Here is a tiny trained network, its code and every weight. The questions are about switching its units off for an input and a class, where a switched-off unit gives its printed mean instead of its output.

import numpy as np


def w(rows, s, z=0):
    codes = np.array(rows[::2]) - 128.0
    scale = np.full(codes.shape[1], s)
    scale[-1] = z or s
    return codes * scale


def f(y):
    return np.maximum(y, 0)


def log_softmax(a):
    a = a - a.max(-1, keepdims=True)
    return a - np.log(np.exp(a).sum(-1, keepdims=True))


def net(x, mask):
    res = np.array(x, float).reshape(1, 3) / 4 @ E
    y = f(res @ A[0][:, :-1].T + A[0][:, -1])
    res = res + np.where(mask, y, B[0][:, -1]) @ B[0][:, :-1]
    return log_softmax(res[-1] @ U[:, :-1].T + U[:, -1])


A, B = {}, {}
E = w([
[182,178,101,208],'x0',
[172,2,88,157],'x1',
[63,148,11,127],'x2',
],0.0098)
A[0] = w([
[185,212,102,167,150],'n0',
[160,116,145,60,66],'n1',
[128,75,111,224,193],'n2',
[109,154,27,65,124],'n3',
[122,179,159,56,20],'n4',
[104,114,140,44,255],'n5',
[145,109,183,130,61],'n6',
[193,162,107,169,57],'n7',
[94,122,67,147,96],'n8',
[83,131,86,152,33],'n9',
[113,46,98,130,242],'n10',
[181,102,206,99,61],'n11',
[177,60,127,103,167],'n12',
[102,213,166,167,80],'n13',
[111,183,154,132,78],'n14',
[121,51,109,190,148],'n15',
[194,127,172,113,33],'n16',
[146,105,136,140,59],'n17',
[171,84,95,138,30],'n18',
[154,138,162,184,85],'n19',
[131,112,176,168,59],'n20',
[133,213,162,116,164],'n21',
[158,221,111,126,111],'n22',
[155,117,220,164,97],'n23',
[134,164,132,88,149],'n24',
[185,141,187,127,49],'n25',
[98,128,67,139,41],'n26',
[177,140,85,248,204],'n27',
[50,69,153,65,129],'n28',
[74,178,125,80,97],'n29',
[192,87,98,169,69],'n30',
],0.013,0.0023)
B[0] = w([
[163,149,174,151,224],'n0',
[166,245,95,140,162],'n1',
[94,92,168,95,220],'n2',
[136,200,96,127,225],'n3',
[94,142,120,89,188],'n4',
[224,109,181,134,208],'n5',
[115,170,85,102,178],'n6',
[197,171,137,134,192],'n7',
[104,189,105,134,190],'n8',
[129,209,62,96,171],'n9',
[92,152,176,94,224],'n10',
[102,199,54,141,216],'n11',
[96,118,172,58,214],'n12',
[70,64,162,82,213],'n13',
[80,111,153,92,182],'n14',
[64,137,160,89,217],'n15',
[90,183,70,139,188],'n16',
[84,112,104,87,153],'n17',
[82,160,146,50,183],'n18',
[169,204,110,150,182],'n19',
[75,193,72,85,169],'n20',
[108,126,150,72,219],'n21',
[105,142,173,91,208],'n22',
[97,197,94,151,219],'n23',
[86,110,153,85,169],'n24',
[94,164,73,121,197],'n25',
[120,198,78,95,181],'n26',
[195,157,195,96,255],'n27',
[255,199,178,147,221],'n28',
[111,135,157,51,203],'n29',
[100,123,146,34,207],'n30',
],0.0078,0.0092)
U = w([
[83,179,35,131,76],'0',
[55,113,173,107,39],'1',
[176,157,161,136,169],'2',
[110,133,149,142,254],'3',
[172,98,74,205,53],'4',
[118,68,102,202,40],'5',
[146,114,89,248,48],'6',
],0.017,0.007)

Each question gives the input, the list of numbers given to net, and the class t.
The units are the neurons (one row each of A and B). Each row of codes is followed by its name. A weight is (code - 128) times the scale printed after its matrix; where a second scale follows, it is the last column's (A, B and U).
mask holds one flag per neuron, in row order. A switched-off neuron (its flag False) gives its mean, the last column of its row in B, instead of its output. The means were averaged over made-up inputs and are rounded, as every weight is.
A unit's drop is (log p(t) with every unit on - log p(t) with that unit switched off) / (log p(t) with every unit on - log p(t) with every unit switched off).
The circuit of an input: a set's keep is (log p(t) with only the set's units on - log p(t) with every unit switched off) / (log p(t) with every unit on - log p(t) with every unit switched off). Starting from the 12 units with the biggest drops (on a tie, the unit counted first), units are removed one at a time, each time the one whose removal leaves the highest keep (on an exact tie, the one counted first), for as long as the keep stays at least 0.8.
circuit, biggest first: the units of the circuit, biggest drop first
unit that matters most: the unit with the biggest drop
k most important neurons: the k neurons with the biggest drops, biggest first
drop when u is switched off: that unit's drop, to one decimal
input [7,4,2], class 2: 2 most important neurons : n27; n7
input [4,-5,0], class 1: circuit, biggest first : n13; n22
input [-4,8,7], class 1: 3 most important neurons : n10; n15; n2
input [-7,1,-7], class 0: unit that matters most : n11
input [-8,4,-7], class 2: 2 most important neurons : n28; n5
input [-6,-4,-3], class 2: 2 most important neurons : n28; n5
input [2,-8,-7], class 1: 4 most important neurons : n13; n21; n14; n22
input [-8,6,-3], class 2: 3 most important neurons : n28; n5; n1
input [5,-8,-2], class 1: drop when n13 is switched off : 0.1
input [-6,-4,-2], class 2: drop when n28 is switched off : 0.4
input [-5,4,4], class 2: drop when n28 is switched off : 0.7
